Each row is followed by its class number. Each block has new classes, again numbered from 0 up, in any order.
[-30   3  31   1  18  24  11 -21  -8  11   5  36 -18   2  17  14  -3 -18
  19 -48  11  27 -35   1  -6  11   1 -13  36   8  -2   6  -8  -2  -1 -18
 -13   6 -19  -7   0   1 -16]
0
[-32  -4  -7  -2   7  -7  19   1   7  -1 -15  -4   4  13  -6   6  -6   2
   0  16   2 -14 -10 -14  -9 -13  10  -8  28  -2  -8 -32 -34  32  -7  -2
  -9  -9   7   2  -9 -29  -4]
2
[ 27   9  -5 -16  13  25 -10 -17 -11 -23  30 -38 -26 -16  -4 -40   0 -13
  15 -43  18  31   7  35   9 -50 -10  -4  18   1  -6  -5  13   4   8 -21
   7 -10   2 -21 -10  37 -10]
0
[ 68  13  -6 -11   6 -17   6  -1   9 -12   5 -18  29  16   8  12   6  -2
  54   5   5   0   5 -13   4  11   6   4   0  -3  -9 -24  14   5  -6   2
 -10 -15  -4   8  -3  -8  13]
1
[  7  -7  15  16  15   1   4  -7   1 -14   3  -3 -16 -22  -8  -3  -4   3
   9 -35   1   5  -3  17   4  -8   0 -10  29  -9  -4  -6   4  11   3  -6
  10   1   3  -4   4   2   9]
0
[-32   6  20   4   2   3  25 -12   0  22   2  46  25  -4   7  28  -2 -18
   3 -14   0   7 -39 -14  11  19   7   6  -9  -2  -4  19  -7  -5   2   9
 -35   9 -13   4  -3  21   9]
1
[ 24   9  34  -2  23  22 -22 -11  -5   5  29  -3 -18 -15  16   0  -4  -4
   9 -41   2  17 -10  17  24 -13 -18 -10  -1  14   7   6   1  -9   4 -22
  17 -11   3  -6  -6   5  12]
0
[ 79  -7  -5  -1 -21   9  -2  26  12  -5  17 -39  46  11  11  23  -2  17
  -4  -4  -8 -24  -5 -29  14  23  -4  11 -44  -2  -4  -6 -45   5  -8  27
 -20 -35  11   9   7 -52  21]
1
[ 16  13 -13  -1  21  -1  12  11  14  10 -13   1  81 -30   6  19  -2 -17
   4  17  13   7  -5 -35  15  25   1   8  -3 -15  -8  -2  -1  -9  -8  15
 -15 -22  -6  27  -3   4  21]
1
[ -8  16 -13   0  31 -21  25   3  13 -25 -19  -4  18  21 -18   5  -4 -10
   2  -1  17  12   4 -13 -13 -27  16  14   8 -10 -20 -16 -11  14   0   1
   5  11   2   9  -7  -8  -9]
2
[ 50   8 -43 -12  25 -12  12  -2 -17 -38  31 -67  85  11   4  32  20   5
 -12  40  24  11 -11   6  -7  -4  -2   7 -13  -8  11 -35  32  20  -3  -2
  25 -47  13   7   1 -42  25]
1
[-39  21 -15  -1  20   3  13 -24  -7 -29  12 -31  16 -12  -2 -12 -20  -5
   9 -13  -8  35 -18  36 -23 -13 -20   4  32  -4   5   5  -4 -12  11 -24
  35   4  -5  -8  13  10   5]
0
[  1 -10 -15  12  14 -10  12   9   8  -8  -2 -20   3 -20  -9   3   6  -9
 -10  35  11  -2   2  10  -7 -20   5   4  -2   4  33  -2  -6   6  11   1
   4   0 -11   0 -18 -16   1]
2
[-17  -7  -5  -1  -6 -28  -6  12  10  20  -3   4 -11  22  -1  -2 -20   0
  -8 -10  -1 -31  21 -29  16 -10  12  -5  -1   9  13 -23 -19  -5  -8  20
  13  -9   1  15  -8 -37 -13]
2
[  1  -7 -13 -10  27 -21  -5  29  -5   4   2  -8  17  13   2  15   5 -11
  -1  23   1   1 -19  -3  -7  -7 -15   4  -4  -5 -11 -15 -15   0  12  -3
  -2  -6  11   3  -3 -22  -9]
2
[-31  -9  14  -1  17 -40  29  11  -1   9 -20  11 -19  -1 -26  -7 -13   0
 -12  12   3 -12 -16   6 -12  -9  17   5  22 -12 -12 -11  -6   3   8   2
 -20   2   1  12   5  -2 -16]
2
[  0  12  -4   4  39  15   2 -17  -1 -28  15 -25   0 -41   7   3  -6   1
   6 -27  13  12 -24  29 -15 -28 -16  -4 -11  -4  -1  -1  30  11   3 -17
  15 -11  -8  -9   0  20  10]
0

A new block, with new classes numbered from 0.
[-10  -3  18 -19  -4 -21   3  19 -19 -35  -1 -18  -8 -11  41  15  11  24
 -38   7  14   8 -28 -25 -27   6   4   6  15  22  23  20  -7 -23  14 -13
  10 -17  34   7  -8  13   0]
1
[-13  25  12 -14   2 -26  -2 -13 -13 -14  -9  -9  -9  21  15   5   1 -11
  26   0  15  26   5   2  -3   2   8 -17  15  -2  22 -11  -8  -3   3  13
   3  -4  -6  -7  -7 -11  -9]
0
[-11 -28  -1   0  17  10  -8  -9   1   2   3   4 -13  -4   0   7  -6  -1
  -1 -16   6   6  -2   3 -16  -9  -6   3   9 -12  12  25   5   2 -10   4
  -1  10  -2   0 -19   5   1]
5
[  8  14 -24 -11   5   3   1   9   0   8   0  -6  12   2 -32  -1   4  10
 -43   5   4  -1   5  -7   8  -2  -1   9  -9   6 -24 -44 -15  -2  10 -18
  -3  -2   5   2  -4 -10  -4]
4
[ -8   5 -20 -15   9 -16   5   4   1 -13  -7 -16   1   6 -18   4   9   8
 -52  -1   6  24   9  -9  -3   4 -17  13   2   8  -8 -52 -11  -8  17  -6
   2   8  13   1  -8  -7 -11]
4
[ -6  19 -14 -14  19 -18   4  -6   7   0   3   1 -28   9   6   1 -25 -21
  25   2   5  22  10  23 -10  -7  -6   8  19 -16   3  16  -2  -5  -5  13
   4   6  -4 -12  -9   0  -6]
2
[ -9 -13   9  -1  14   4   4  10 -11 -20  -7   5   6  -9  -4   7   8  10
 -42  -2 -13   7 -13 -15 -17   6   9 -12   8  10   0   2  -5  -1  14  -2
  -6   9  -7  -5   0  10   0]
1
[ -5  -3  21  -8 -10  12 -11   4  -5  -7   4  11  14  -2   9  -7  -8  -4
  34  -1   2   9 -18  -6  -3  -2  36 -30   5  -4   4  12  19  14  -9  -4
 -17 -12 -39 -12  12   8   0]
1
[ -2   8  25  -3   0  -6   2  -6 -10  -6  -9   4   2  -5  12   1  -1  -8
  24  -3  -3  13  -1   0   4   4  23 -17   9  -6  32 -11   6   3  -2  12
  -4  12 -27  -9   4  -3   0]
0
[ -8 -26  10   3   5   0   7   4  -6  -8   4  -3  -8  -6   6   3   0   4
 -13 -16   0   1 -10   1  -7  -6   1  -4   7  -2  16  32   5 -10  -7   6
  -3   4   4   2   3   8   3]
5
[-10 -11  -4   0  11   0  -7  16   2  -2  12   4   0 -14   4  13   6   5
  -7  -6   2   4  -3  -5  -8  -2   5   7  -1  -3  12  45  -1  -3  -8  -3
  -9   6  11   0   2   8   7]
5
[  4  19  14  -9 -15  -8   0  12 -10 -12  -2  -2   6  -4  15   5   6   4
   8   4   0   6 -11  -3  -1   1  22 -17   4   9   0   1   3   3   5  -6
  -5 -15  -5  -9   3   5   0]
0
[  2  12 -18  -9   2   5  13  16   2  -3   3   0  14   1 -27   3   6  -3
 -50   5   4  -4   2  -4  14  -6  -3   7  -1  18 -35 -17 -14  -8   8 -13
   4   8   2  -1   4  -5   2]
4
[ -5  -1   5  -9 -17  -1  -8   7 -13  -4  -2   2  -2  -4  27   3   4  20
  23  14   0  19 -16 -12  -6   5  16  -6   2  -2   5  -9  14  -4  -3  -4
 -10 -16 -23  -5  19 -12  -4]
0
[  6   1 -12  16  15   8 -10   4  14  -1  -5   9  14  -3 -32 -13   7  14
 -16  -6  -6 -13   5  -2   4  -1   0  -8 -26   3 -34  42  -1  -1  -9  -2
  -5 -16   6  -3  -4  11   9]
2
[ 14  52   8 -15 -13 -26  -2  -6   0 -24   4   1  -1  -4  14   5  -3  -2
  52  21  -4  16   0   0  23  -4  36  -8  -8  10 -21  36  -5   0  -1   5
  -8 -29   1 -10   3  -6  -8]
0
[  6   3 -15   2  -2   7   8   5   2  -4  -1  17  -7   1  -3   2 -12  -8
  10  17 -16 -11   8   7  20  -1  -2  -8  -3  12 -25   3 -16  -3  -5  -3
   4   7 -13  -3   5   4   7]
3
[ 16  52 -21 -15  13 -12   8  -3   0 -13   0  -2  -8   9 -23  -1 -20 -22
 -23  10   6 -17  17  15  -6  -8  -5   3 -14  17 -30  21 -19 -10   8  -3
  14 -24  12 -14 -23  21  -3]
2
[  2   1 -15   6   3   5   5 -11  10  -2   9  14  -7   0 -13   9  -6 -13
  13   9 -10  -3   1   6  15  -4  -5   5  -8  -2 -23  37 -12 -11 -13   8
   0   6 -13   2   5   0   2]
3
[ -7  -1  11  -2 -20   7  -1  24 -14 -17   9  10   9 -11  27  11  13  22
 -12  24 -11 -19 -17 -16  -1   6  17  -3  -7  19  -3  -1   8 -10   4 -19
  41 -19  -5  -2  -1  10   4]
5
[  0  25 -27 -14  11   2  14   9   1   2   1  -8   8   6 -39   0   4   1
 -51  -7   5   1   7  -4   9  -3  -4   2  -2   5 -20 -52  -6   3  11  -7
   1  14   6   1   3 -11  -8]
4
[ -3 -11  10   0  -4   4   1  14  -2  -6  -1   7   5  -9  12   6   1  13
  -5  16  -7  -2 -15  -7  -5   0  12   3  -2   1   1  21  -2 -10   0  -9
  -4  -5  -3   0  -1   7   5]
5
[  2 -24   5 -12  18   7  -2   9  -6 -13  12  14  -7  -5  21   5  -5  14
  -6   5  -2   5 -10 -11 -14  -4   6   2  -3   4  -4  21  11 -10  -1  -1
  -7  -5 -12  -5   1   6   1]
5
[ -5 -12   5   2  -8   3   2  12  -3  -6   6   7   2  -8  13   8   1  12
  -6  10  -7  -2 -14  -8  -3   1   8   0   2   0 -10   9   6  -2  -1  -6
   1   0   0  -2   2   5   7]
5
[ -2   3 -31  -7   8   2   9  11   2  -2  -1 -11   5   5 -22  10  13  11
 -39 -11   2  12   8  -7  16   0  -8   8  -2  -4  -9 -26  -7  -3  15   0
  -3  10  16   7   4 -18   2]
4
[-11  -9   9  -1  -4   6   1  15   1  -6   9   7   8  -7  14   5  -1   6
 -10   3  -1  -7 -18  -5  -2   2  12   2   4  14   0  34   1  -4  -3 -10
   3  -3  -4   0   3   6   5]
5
[-17 -23   8   0  17  -7   2   0   6 -11  -4   8 -12  -3   6   8  -2   9
  -4  -7   3  10   9  -5  16  -6   0   4  13  -6  10  31  -7 -10   2  16
  -6  10   0  -8  -3  -6  -2]
2
[  7   6 -11   7   1   0   3   5   2  -1  -1  14 -15  -5  -3  -5 -13 -16
  -1  21 -10 -10  10   8   8   1 -11   9  -6   5 -18   6 -16  -9  -4  -5
   6   3 -11  -6  -2   2  -1]
3
[ -6 -22   8   5  -2   8   7  15   2 -10   6  15   1  -4   6   5  17  18
 -16   3  -5  -6 -14  -6 -19   1  10  -2  -2   8  -3  27   4 -15  -1  -8
  -1   2   2   4  11   1  -3]
5
[ -1   4 -12   2   0   7   5  11  -3   1   2  22  -1  -1  -5  15 -10  -3
  -3   9 -11  -6   4   4   3  -2   4   8  -4  11 -16  15   3  -3 -50  -3
   0  12  -8  -6   4 -22   0]
3
[ -4  16  10 -13   0  -8  -1  -2  -3  -4   8  -4   1  -5  11  -2 -19 -13
  52   2   1  15  -6   1   5  -8  24  -4  11  -3   6  33   2  12   1  -4
   8  -6 -15  -7   0   0  -3]
0
[  4   4 -26   1  22  11   9   5  38   2  -3   2   9   3 -49   2  -1   4
 -52   0  -1  -5  20  -2  -1  -9 -13   0  -7   1 -17 -40 -13   5  12 -10
   3  22   6 -10  -6  -3   2]
4
[ 15  28 -10  -9 -22 -12   8  15  -1   2  12  -8  16   3  -7   1  13   1
  12  20 -15 -15   4   0  45   5  -3   9  -1  10 -26   6 -12 -10  12  -6
   5   4  12  -5  19 -18 -24]
2
[ -1  24 -26 -14   4 -18   7  12   1  -6  15  -7  -9   2  -1   2  -7  -2
 -27  10  11 -11  -4   6   0  -3 -11  18   5  18 -19  28 -20 -20  16  -7
  17 -19  32   2  -8   8  -4]
2
[-11 -22   2   5   3  16   3  12 -14  -3  15  13   2  -9   0   4   0   6
 -18  -4   1   4  -2  -3  -5  -5  52   2   6  -1  -2  21   2   3  -1   5
  -4  -9  -7   0   2   2  -2]
5
[-15 -30   5  12   5   2   2 -11   0  -1   1   6 -11  -5   7   3   0   6
   1 -12   1   7  -5  -1 -12  -3  -5   0  13  -5  12  32   1  -4 -16  12
   3  12  -5   5  -8   5   2]
5
[ -7 -14   8   1   0  -2   0  12  -5 -11  15  14   1  -7  16   3  -1  19
  -4   7  -6   3 -18 -10  -8   5  16   3   0  20  -4  49   6  -9  -3  -1
  -1  -3   5 -12   6   7   5]
5
[ -4  -3  18   0   0 -12  -9  -6  -2 -14   1  32  -2  -6  21   6   0  12
  20   1   4  10 -15  -4  -6   3  14  -8   4  -2  14  27   9  -4  -6   5
  -8  -6  10  -5   2   3  -4]
0
[  7  30  14 -20   5 -41   1 -12  -4 -25  -3 -13  -9  -4  24   3   7  12
  28   7  12  33  -5  -8  -3  -4  19  -9  13  -2  -2  49  -7 -19   6  12
  -4 -11  13  -7  -9  -9 -12]
1
[  5   2 -12  -8   5  -7 -11   0  -8  -2  12  -9  -1  -1   3  13   9  30
   1  -9   7  20  -9 -10  -1  -7   7   2   0  -8 -14  35  21  -1   1   9
 -17 -14  19  -2  -1   0  -9]
2
[  3  -4  12  -2  -7   4   4  19  -1 -12  15   2   4 -13  14  10  -2  26
  -3   8  -7  -8 -19  -5  -1 -10  16   2   5  12 -10  52  -3  -3  -5  -6
   2  -8  -1  -2   5   7  -6]
5
[  8  15  -8  -3 -10   5   2  10   0  -6   9   9  -1   1   4  -1  -3  -1
   2  22  -9 -13   3   0  11   4   1  -1  -6  12 -19  -2  -5  -1   5 -11
   8 -17  -2  -5   5   3   5]
3
[  9   5 -14  -4  -1   8   4   6   4   5   0  -1   9  12 -22  -3  -1  -7
 -29  13  -4 -10   9   2   8  -2 -10   6  -7  -1 -12 -38  -9   0  27  -7
   7  14  13   6   1  -9  -2]
4
[-17 -20   6   0  -5   7  -5   9   2 -13   5   5   3   1  12  12 -18  14
 -21   4 -11  -4 -15  -9 -14  -1  11   3   3  10  -2  24   2  -5  -1  -7
   1  -3   3   3   1   7   8]
5
[-13  -8  -5 -11 -13   8  10  13  -7   9  24   8 -11  -5  30   6 -30   7
  36  23  -5  -7 -15   5   0  -3   1  16   2   4  -6   3  16  -2  -8  -9
   1  -6  -6   0  11   5  -1]
2
[ -1  17  -7 -15  -3  -3   1  10  -5  -3  17 -14  -6  -1   1   4   1  12
 -19  20   6  -3  -7   0  -1  -3  -2  16   3   9  -9  23  -6  -5   6 -11
   7  -8  33   8  -2   6  -6]
2
[  3  52 -13 -22 -18 -16  -5  -1  -6   8  17 -21  11   7  -4   8 -12   5
  18  -6  13   7 -13  -2  -3  -8  25  -6 -11 -25 -12  33  17  11   1 -13
  -7 -36  15  -3  -6  10  -8]
1

Next block: new classes, numbered from 0 again.
[-11   8   1  -4   3   3   3  -4  -7  -2  -2  -2   1   7  -2   1   9   9
   9 -11   8  -4   2   5   1   5 -14  -5  10 -11   2 -12 -10   3   1  -3
  26  -2   5   4  -3  -5  -2]
2
[-21 -20  -8  -5   3  -2  11  -2   1  -3  -5   4   4  -4  -1  -9  -9  -9
 -13  -2  -2   6  -7  -7  -1   2  11   2  -2  12   0  -5   2   2  23  -5
 -11   5  -3  -4  -1   6  15]
0
[  9  27   2   2   1  14   8  -2 -10  -7  20   2 -12  -3  -4  18  16   3
  -3  -2   5  -2 -12   7   0   7  -2  -6   3  -8  -1 -12  -7   8   8   4
   8   3  13   0  -6   3   2]
2
[-16  22 -18   1   9  13  12  -1 -24   1  -8  -1 -10  10   3   6   9   5
  17  -6  17  -1   3  24   7  22   7  -4   1 -12   8 -18  -6   1   9  -1
  18  18  15  10  -4   0   6]
2
[ 14   3   8   9  -2  -6  -5   4   9   4   8   1   3  -1  -1   1   2   2
  -3   2  -3  -1   0  -5  -5  -2  -6   5  -3   3   1  11   8   3 -10   7
  -8  -8  -5  -1   5  -1  -8]
1
[-18 -16 -10 -13   1   1  10  -3  -2  -3  -7   1  -2 -11  -3   0  -3 -10
 -10   4  -3   4  -6  -7   0   1  15  -3   0   9  -5  -8  -3   1  32  -4
  -9   7  -2  -7  -5  10  14]
0
[  6  -2   7   8  -1   0  -5  -4   8  -2  23   4  -3   4   3  -3  -8  -3
  -5  -2 -10   3 -13   0   3 -11   1   3  -3   6  -2   4   3  -3 -13  -1
  -9   1   2  -2  -5  -2   8]
1
[ 9  7  4 11 -2  2  0  2  3  2 12  3 -1  1  1  2  2  1 -2  0 -7  1 -5  0
 -4  3 -1  4 -5  5  1  5  7  3 -6  5 -9 -3  0 -1  3 -1 -2]
1
[ 20   8  17   0  -6  -2  -7   4   7  -2   8  -1   7 -10 -10  11  15   6
  -3  -4  -4  -9   1 -13 -13  -4 -20  -2   7  -3  -3   7   1  15   1   7
   6 -19  -7  -5   3  -1 -18]
1
[-24 -25  -6  18   6 -12   7  -1   3   4  -2   6   9  15   7 -26 -17  -6
 -10 -13   1   9   0   1   0  12   6  12  -8  11  13   3  16   4  -7   0
 -13   4  -3   9   8  -3  14]
0
[ 33  20  15  20  -4   3  -1   9   7   3  33   7  -4 -11  -5  15  13   2
  -8   4  -3  -1 -13  -8 -12   4  -4   6 -11  15   3  11  14  15  -5  14
 -22 -13  -2  -5   6   2  -9]
1
[ 25  -4  14 -14 -11  -3 -11   5  14   0  -1  -3   4 -22 -10  13   5  -1
  -9  12 -12  -3   2 -22  -8 -18  -4  -4   4   6 -13  12  -1  -2  10   2
 -13 -15 -10 -12  -2   7 -15]
1
[-37 -31 -12 -11   5  -2  18 -12   0  -9   5   7  -4  -8   3 -12 -16 -16
 -22  -4  -9  12 -21  -9   3  -4  22   0  -2  20  -5 -15  -3  -1  41 -11
 -16  15   3 -10 -12  10  35]
0
[10  2  5  4 -2 -3 -3  4  5  2  2  1  2 -2 -1  2  2  0 -2  3 -2  0  1 -6
 -5  0 -2  2 -2  3  1  8  6  3 -4  3 -8 -8 -6 -3  2  0 -6]
1
[ -7   7   5  15   5   1  10  -1  -2  -1  19   7   1   6  -3   0  10   3
  -4 -15   6  -3 -11  -1  -8  15 -10   4   0   2  10  -8   5  18   6   7
   3  -6   2   2   3  -2   3]
1
[ 11   4   4   5  -2   3   0   0   4   0  19   4  -4  -7  -2   6   1  -4
  -8   4  -7   2 -11  -5  -4  -3   5   2  -3   8  -1   3   4   4   5   4
 -14  -3   0  -6  -1   4   2]
1
[ 8 12  3  1  0  4  2  2 -2  0  4  1 -3 -5 -3  9  8  2  2  2  4 -1 -1  1
 -4  4 -1 -2  0 -1  1 -1 -2  5  5  4  0 -2  2 -1  1  2 -3]
2
[-19 -28  -8 -11   5  -6   0  -4   4   0 -20  -2   6  -2   3 -15 -16  -7
  -9   1  -5   7   5  -5   5  -7  10   2  -2   9  -3   2   0  -8   9  -8
  -7   5  -7  -8   0   1   9]
0
[ 20   8  11  20  -4  -5  -2   9   7   8  14   4   3  -3  -2   4   6   0
  -6   3   0   1  -2  -6 -11   7  -3   8  -9   8   7  14  15  11 -10  10
 -22 -15  -7   0  11   0 -11]
1
[-17   8 -12  -6   6   8  14  -3 -14  -5  -4   0  -6  -1  -2   5   8   0
   3  -6  10   0  -4   8   1  15   4  -5   1  -3   4 -16  -6   7  23  -1
  11   9   8   2  -4   3   9]
2
[-10  24 -14   6   7  15  17  -4 -19  -4  14   4 -17   6   2  11   8  -1
   8  -3  11   1 -13  19   6  17  10  -3  -2  -5   5 -19  -3   6  14   1
   5  17  17   3  -6   3  14]
2
[ 23   8   9  -2  -5   3  -2   6   5   0   9   0  -1 -17  -9  16  10  -2
  -6  10  -4  -2  -3 -12 -10  -3  -1  -2  -1   6  -6   6   4   7  10   7
 -14 -11  -5  -8   2   7 -11]
1
[  1  -6   4   2   0  -2   4   1   2  -2   8   4   0  -8  -3   2   0  -6
 -11   2  -5   4  -5  -9  -5  -1   5   2  -4  10  -1   1   5   5  13   3
 -15  -2  -3  -6  -1   6   5]
0
[  2   2  -3   5   1  -2   2   5  -4   6 -12   0   4   0   0   0   4   2
   3   1   8   1  11   2  -3  11   0   4  -3  -2   7   5   8   4  -3   4
  -1  -4  -7   4  11  -1 -11]
1
[ 18  -1   6   2  -5  -4 -10  13   9   5  -3   0   4 -12  -3   4   1  -1
  -5   9  -4   1   5  -9  -7  -4   1   4  -5   7  -2  14   9   1  -5   5
 -16  -9  -8  -4   6   3 -12]
1
